B:
0: [-281 -439   33   30    1  -65  151   96  122   80  309   50  440   54
   -3   -5   24  -48 -122   16  430 -323  201   55   58  -78 -278  -50
  191]
1: [ 312  147 -176   46 -212   34  -66  145  -57   96 -282  -68 -431 -267
 -245   88   81 -246  -54 -146 -419  360  105   51  104   17  530  141
   62]
2: [ 328  170 -278  -20  142 -170  163  110  -36  -95  -20   81 -207 -190
 -113   39  195   54  174 -265 -383  227  -79   79  107  133  178    1
 -359]
3: [ 191  182    8   38  -66    3  318  -43  -34  -37 -292  -53 -646  -78
 -142 -131  -11  -10 -193  151 -351   87  -39   88  104  -36  604  312
  -56]
4: [-316 -197  310 -208  128 -339  221 -333  167 -114  104   10  178   45
 -238  -13   28   56 -162   25  316 -348   20   87  133  -51 -439  -57
   49]
5: [-194 -153  178  107  198  -60 -201 -230  -50  120  315   -4  309   10
  109   49  111  119  207  -51  289 -308  -16  -73  -56  181 -370 -253
 -253]
6: [ 211   23 -204  -37  -34 -177  366 -103   56 -127   -3   81 -302 -138
 -282  -53   43   -5  -66  -73 -148  140 -142   37  128  -49   54   97
  -61]
7: [ -73  -36   37   18   91  -87 -136 -105   81  174  411   54  255 -180
  -24  237  154    8  338 -226  392 -256 -140  -68   11   95 -339 -202
 -272]
8: [-279 -271  248  245  250   66  -89 -118  -70  136  303   -1  355  128
  276  -50   61  180  159  134  324 -431   79  -45  -62  168 -240 -174
 -184]
9: [ 288  -46 -400   96   -6  -91  275   12  -12 -109   62  122 -147 -156
 -183  -52  101  -14   38 -120 -256  257  -80   -9   58   57  -52  -13
 -107]
10: [-171 -175   81  222  171   42  153 -148  141   67  359  131  295 -104
    3  147   82   30  300   78  351 -353  -80  -89  -12  153 -587 -171
 -112]
11: [ -46   24  393  -99   81 -183   28  -53  169  170  233   30   -4 -195
 -205  248   71    7  300 -265  543 -295 -200   69  301 -130  169   51
 -138]
12: [-313 -331  273   46   50  -85  131 -186  101   64  221    6  238   64
  -55  -32  -27   22  -90  122  463 -393   58   13   76  -64 -270  -30
  134]
13: [ 238 -122 -217  132   -2  -39  205  119 -124  -54  -97   19 -217    1
  -54 -205   35   33 -143  -29 -303  224   82   70   99  -17  412  116
  -16]
14: [-355 -174  -80 -351 -106 -296  -45 -157  140   64  325  -72  342  -15
  -97   86  130  -94 -290 -121  348 -336  135   39 -110  -25 -532 -138
   -3]
15: [  77   97  -28 -245 -112 -220 -616   33 -191  188 -126 -226  -23 -127
 -109  107  194 -152 -117 -440 -226  227  237   75    6   73  374 -128
 -141]
16: [-159 -216   72   87  -12  -45  380 -181  163  -63   70   77   19  -41
 -195  -27  -26  -58 -117  216  170 -216   24    3   67  -22 -344   44
  190]
17: [ 148  503 -163 -501 -242 -302 -116  -98    8   40 -270 -211 -608 -247
 -289  125  178 -183 -318 -258 -434  165    7  123  -25    3  443  171
 -252]
18: [ -37 -202 -108  -19    1 -145  388   27  186  -65  182  128  114 -107
 -223   53   54  -62  -31  -42  178 -110   -4   60  138  -69 -272   29
   97]
19: [   4 -152 -213  -63  119 -224  270   37  169  -90  286  165  287 -152
 -179  131  168  -16  146 -212  117  -71  -18   46   93   65 -492 -137
 -110]
20: [ 188  133  109   -5 -201   -9 -147   35  -58  137 -332 -136 -453 -204
 -268   74   29 -222 -105 -107 -249  231  102   72  169  -52  652  177
  116]
21: [-130  -51  290  298  173  177 -352 -147 -216  241  103 -119   43   70
  319  -48   64  142  168  132   71 -277   82  -75 -109  233  178 -121
 -281]
22: [-115 -407  175  136  168 -182  283 -222   47 -170   29  107  220   59
 -227 -132  -20   67  -45   73  118  -62   72   41  193   -4 -375 -103
  200]
23: [-326 -281  287   94   39   12  394  -85  197   38  149   52  111   42
  -52  -22  -63  -11 -119  290  414 -473   78   56  107  -88 -182  121
  198]
24: [ 218  188   59   -7 -138   -8 -115  106  -16  141 -250  -96 -401 -260
 -237  155   77 -204   32 -177 -235  206   58   80  176  -12  589  148
    6]
25: [-253  -86  160 -278  118 -364  180 -289  140 -115  104   -1  136    6
 -207   11   91   55 -158  -45  167 -281   22   94   65   10 -429  -74
  -72]
26: [ -11  412   37 -197 -173   69 -169  235   98  380  112 -155 -328 -277
   80  332  174 -173   75 -152  124 -295  -14   70  -35    2  591  218
 -325]
27: [ -96 -201  120  102  249 -166  185 -298  -20 -169    7   61  117   51
 -102 -127   55  134   10   94  -81  -94   37   13   52  155 -412 -147
  -70]
28: [ -34  205  -31  -15 -141  120 -264   71   16  353  215 -116 -122 -206
  113  244  146 -134  117  -96  170 -243   -9  -49 -124   86  231   24
 -260]
29: [-293 -503  115  129    4  -10  219   65   86   54  215   40  372  111
    5  -91  -35  -28 -178  142  403 -316  230   61   88 -100 -183    0
  297]
30: [ 254  202 -138 -301 -232 -319 -157 -179  -71  -54 -360 -150 -468 -218
 -470   16   96 -211 -290 -299 -467  447   63   87  114  -40  338   50
   37]
31: [ 280   76   88  100    5  -50  -61   54 -132    5 -368  -69 -380 -142
 -217  -21   55  -83   11 -127 -428  328  109  101  224   37  607  104
    8]
32: [ 312 -191 -152  121  -39 -114 -200   72 -285  -63 -342  -73 -148   -8
 -188 -210   49  -68 -187 -212 -541  548  262   85  152   34  486  -39
  128]
33: [-196  -64  118   46  -37   21   93 -182  160  181  338   26   73 -123
  -38  158   38  -42  115   79  470 -413 -123  -75  -29    7 -301  -26
  -74]
34: [-141 -330  179  112  172 -174  195 -322   -1 -173  -37   53  157   82
 -193 -160  -11   79  -97  119    9  -63   89   19  106   65 -409 -130
  138]
35: [ 190  290 -366 -222 -205 -143  -48  -67 -101    4 -188 -147 -486 -127
 -122  -63  136 -106 -337  -95 -524  227   62   39 -139   75  317   99
 -213]
36: [  -6 -216 -340  259  -52  121  256  -24   86  -10  184  125  146 -131
  -63   34   67 -134   27  155  -59  -26   81 -101 -119  166 -551 -110
   88]
37: [ 178  319 -188 -203 -176  -91 -263   71 -129  118 -276 -203 -430 -175
  -90   56  168 -170 -220 -188 -511  233  171   90  -63   96  548   94
 -187]
38: [ 221  382   63    0   80  -71  167 -259  -84 -111 -362  -68 -693 -124
 -151  -79   69   62  -43  113 -560  124 -110   50   35  162  373  164
 -306]
39: [  97 -193   84  101 -219   24 -361  104 -142  238 -112 -135  -62  -96
 -147   17    3 -206 -105 -190   25  204  218   27  139  -94  526   12
  240]
40: [ 188  306 -158   15 -264  139 -239  111   10  280  -71 -111 -379 -356
 -114  277  135 -295   93 -139 -194  113   24  -41  -56   94  376   82
 -113]
41: [-172    4  113  -59  190 -181  197 -333   50 -130   28    6  -14   18
  -68  -49   88  110  -62  132  -67 -241   -6   22  -36  163 -404  -79
 -197]
42: [-265 -388  195   78  148 -107  237   -4  152   23  293  106  407   36
  -45   24   29   43   55   23  462 -368   85   55  153  -40 -339  -72
  103]
43: [ 229  212 -139  -71   74 -184   84 -163 -114 -122 -199  -40 -409  -91
 -138 -101  127   64  -73  -78 -493  206  -46   56   20  130  215   40
 -294]
44: [-238  -74   69  -54  213 -154  198 -151  159  -42  248   72  264  -50
  -21  115  147   64  119   26  177 -372    8   24  -19  157 -572 -136
 -200]
45: [ 143   57 -206 -161  -89 -225  119 -169  -85 -102 -126  -66 -354  -21
 -183 -173   56   10 -323  -53 -317  171    4   58    4  -21  206   84
  -94]
46: [ -76    7  -17  -23  217 -115  406   85  173  -41  230  124   75  -76
   18   91  143  100  155  -12  117 -324  -56   93   82   73 -164   49
 -272]
47: [ 178  -65 -124  148  -18   14  326   30  -75  -53 -112   21 -358    9
  -56 -215  -20   50 -173  127 -244   95   13   56   81  -33  418  198
  -10]
48: [ 143  184 -366 -267 -159 -242    4 -162  -87  -58  -89 -111 -361  -84
 -158  -94  129  -51 -353 -125 -400  188   21   34 -124   48  105   39
 -200]
49: [ 220  508  184 -127  -49  -62   93  -32  110   83 -294  -63 -680 -360
 -307  260  112 -143  153 -106 -272   47 -152  101  197   33  549  251
 -224]
50: [ 158   42 -306 -292   35 -407   -4 -129  -89 -137   43  -22  -72  -49
 -185  -91  183   66 -170 -339 -269  214  -14   77   13   44  -49 -103
 -281]
51: [ 270  229 -408    7  -46   -5  296  135   29   -6   31   53 -372 -204
  -47   44  148  -35   27  -60 -334   96  -93   27  -30   86  223  143
 -292]
52: [ 120  210 -357 -361 -164 -311   -1 -195  -68  -71  -65 -126 -360  -90
 -186  -89  146  -40 -379 -165 -361  160   -7   45 -118   24   84   34
 -231]
53: [-169   74  267  136   94  144 -158  -68  -36  286  216  -90  -52  -29
  252   89   71   73  174  103  270 -439  -33  -42  -78  125  196   11
 -301]
54: [-282 -342  181  -63   -6 -161  299  -93  190  -13  173   42  221   32
 -180  -14  -22  -44 -190   79  418 -330   98   78  144 -139 -274   31
  239]
55: [-230 -460  281  292  114   85   26  -10  -13  162  291   34  351  111
  125  -76  -44   80   79   99  503 -348   99  -14  107  -42  -36  -61
  120]
56: [ 245   90  167  111    5  -60 -154 -140 -201  -31 -464 -117 -449  -95
 -238  -87   27  -63  -63  -52 -521  362  121   66  168   89  530   56
   20]
57: [   7   -6  202   16 -161   -8 -216  -92   -6  236    8 -103 -169 -156
 -165  119   16 -146    9 -105  206  -48   -6  -11  111  -75  316   45
   59]
58: [ 258  243   51 -108 -112 -171  105 -169  -24  -70 -398  -78 -626 -198
 -395  -12   33 -116 -150  -75 -418  291  -44   90  184  -33  462  187
    3]
59: [-160   24  131    4  -36   38  -85  -39   83  277  322  -40   37 -121
   81  180   82  -31  134  -30  430 -397  -74  -38  -34    8   24    7
 -189]
60: [ 115  234  -42 -131  185 -276  179 -362  -52 -184  -68   -4 -349  -56
 -137  -94  128  176  -16  -34 -330   21 -184   29    0  161  -88  -22
 -421]
61: [-174 -193 -144   82  -23    7  257  -61  210   39  324  118  266 -137
  -99  152   78 -116   62   77  272 -271   19  -55  -57   76 -630 -103
   51]
62: [ -36  166  286   17  -71   64 -140  -32   24  281   26 -113 -278 -162
  -13  165   47  -74  107  -21  200 -246  -52   10   74  -10  440  131
 -135]
63: [ -94 -368  108   94  129 -181  329 -133  127 -144   96  137  239  -19
 -269  -34    2    4   11   10  183  -79   43   45  206  -30 -410  -83
  195]
64: [-261 -261  253  150  290  -61  -76 -184  -26   72  320   32  412   84
  157   -5   92  177  202   17  339 -390   33  -31   -9  165 -396 -234
 -207]
65: [-226 -111  135   54  164  -16   60  -31  125  159  427   64  300  -57
  116  157  116   75  248  -20  471 -487  -60  -23   -5   84 -314 -101
 -235]
66: [  85  264 -224 -298  -78 -292  119 -346  -16 -118  -68  -82 -427  -94
 -214  -75  118   17 -282  -55 -316   67 -125   20 -103   60  -59   38
 -284]
67: [-136 -364  302  225   54   20 -103  -74  -45  183  222   -3  219   48
   28  -38  -35   47   90    4  460 -232   40  -23  138  -64   83  -64
   95]
68: [ -34  183  271   64   95   36 -398 -145 -155  224  -47 -167 -172  -67
  117   79  117   30  146  -45  -75 -140   35  -14  -44  195  307  -62
 -320]
69: [-117 -227   51   47  192 -159  378  -39  239  -90  267  192  316 -124
 -200  149   95    4  218  -59  292 -240  -41   40  178   39 -551  -95
    3]
70: [ -42  183   46  -29 -128   50 -100  -42  119  294  260  -47 -134 -254
  -30  277  108 -124  190  -90  316 -284 -147  -58  -34   21   75   37
 -212]
71: [ 373  103 -395   -2   -2 -103 -134  276 -130   17 -102   -3 -119 -220
 -101   75  223  -92  101 -383 -517  421  125   78   61  142  338  -49
 -221]

[ -69  -97  169  -80 -319  240 -479  226   36 -423 -403   81 -252  136
 -265 -154 -322  -85   31 -151  284   73  321  104 -463] : 45
[  37   -5  164  -68 -117   93 -178    1    2 -136 -174   58  -87    3
 -109  -22  -20   28 -113  -16   20   44   48  -16   44] : 24
[  12  -28  257  -15  -58  143 -227   46   57 -300 -205   12  -74   52
 -166   10 -112   91  -41 -117   31   45   75  157   45] : 9
[ 129  195 -397  -87  249 -108  186 -159   29  350  176   53  278  -33
  128   -8   87  -52   54   93 -179  -94 -363  -94  348] : 56
[ -36 -130  172  -25  -15  216 -171  174   46 -238   56   54  -25   -8
 -137 -139 -183    1  -93  -40  206  103  103  -17   17] : 35
[  31   24 -123   14   51 -146   81   74  -28  109  293  172  -50  -63
  108 -142   90  -65 -146  129   32  -92   89   -1  222] : 47
[ -60 -222  -38   47  -80  129 -236  246   54 -148 -301  107 -135   25
  -95 -123 -265  -15   -1 -141   19   -5  328 -123 -150] : 8
[  80   91  115    3  120   74   10 -129  -20  250  246  309  277  -24
  114   34  113  -81 -219  -53  140  -42 -224 -236  247] : 12
[  -2   28 -317  -57  126  -20  101    1   94  135   -6 -131   50  -67
   46   30  -14    0  153   78 -127 -145  -91  -76  175] : 5
[  81  130   51   64  313   20  -46 -212   50  199   -8  111  370  113
  103   27 -134 -258   13 -246 -127 -171 -372 -117  260] : 32
[  55  102 -536 -108   91  -93  216   45   45  257  250   63   68 -110
   93  -35  151  120   70  231  -17  -60  -75  -29  200] : 38
[ -48 -174  290   20  -46  279 -295  144   53 -244 -178   91    0   46
 -153  -87 -270  -58  -91 -193  171   71  137 -120  -81] : 37
[ -60 -141  328   44  -97  202 -185  136   51 -211  -36  123  -94  -28
  -85   32  -51   83 -154  -95  212   10  214  -42   19] : 28
[ 136  248 -148  -57  258  -93  194 -277   24  342  239   66  309  -36
  158  115  202  -42  -24   54 -133 -142 -446  -71  450] : 63
[  85  222 -192  -77  113 -143  155 -155    7  244  263   49  116  -48
  135   26  195  -71  -25  144  -33 -158 -246   15  295] : 20
[  32   61  190  -21  255  173   39 -228   54  220  149  -21  372  -36
   89  101  -16 -198  -77 -102   14 -112 -430 -339  345] : 50
[  35  171 -100  -53   72  -50  169  -88   43  181  343  103   90  -91
  120  134  275  107  -51  141  118 -132 -147   56  283] : 33
[   8   26 -134 -106  -91  -95  -55  120   44 -255  -77 -189 -289  -28
 -131 -135  -35   62   75  178 -105  -13  153  286   77] : 1
[ -22   23    6 -144 -399  146 -310   98   37 -232 -433   78 -288   39
 -190   84    0  163   42   -4  180   25  273   92 -350] : 49
[   1  -24 -107 -165  -98  138  -98   42   26  -27 -109  -91  -40  -59
  -99  -94  -90  -65    2  105   47   40  -32 -187  -20] : 25
[  43   39 -227 -205  -94   43  -15    6   -7   65  -13  -81  -48  -84
  -53 -132    2  -69  -12  207    0   36  -76 -178   43] : 4
[ -20 -127  145   11 -134   24 -242  188  -28 -224 -111  112 -221   27
  -93 -229 -173 -126 -148  -31   66   14  292    7  -66] : 29
[ -27   -2  -76   12  -12   30 -155  219  144 -433 -142  -65 -200   91
 -199  -19 -153  250  203  -62   30   -2  238  555  -37] : 36
[  17  -97 -214 -114  -89  136 -207  174   67 -201 -360  -44 -106   31
 -206 -148 -255   72  107  -21  -71  122  132    5 -126] : 27
[-105 -173  -80  -77 -203 -112   94  245  -11 -117  185 -200 -464 -245
    7 -160  128   23 -122  383   21  -92  401  -67  148] : 26
[  50  -58  -76 -102  -98   11 -147   71    0 -133 -263  -46 -153  -17
 -132 -169 -124  -12  -38   65 -159   74  101  -48   43] : 31
[  41   97 -114  -46   35  -83  176  -72  -16  281  319  144   54 -135
  168   49  265    5 -152  181   65 -133  -82 -165  289] : 62
[  35   64  -69   49   94 -122   46  -48   -8  226  143  181   67  -18
  162  -20   78 -145 -100   -6  -30 -194  -30 -119  203] : 55
[ -62  -76   -3  -97  -97  146 -172  190   62 -281  -32 -116 -160    1
 -166 -162 -198  -48   53   50  166   36  142   90 -103] : 48
[ -70 -153 -104  -78 -179  159 -226  223   96 -286 -387 -132 -252   -3
 -198  -56 -218  100  133  -10    6   28  288   37 -192] : 44
[ -34  -79   15  -69 -140    8  -14  131    7  -93   75  -32 -230 -126
  -34  -70   73   52 -114  181   70  -19  205  -43  107] : 59
[ 126  205 -459 -100  289 -117  248 -151   43  354  265    8  293  -53
  134  -22  100  -32   80  139 -170  -95 -398  -62  393] : 34
[  27    3 -168  -64 -102  -85    4  143  -44   35  210  202 -148  -76
   24 -171   97   23 -155  185  118    3  187   -1   65] : 3
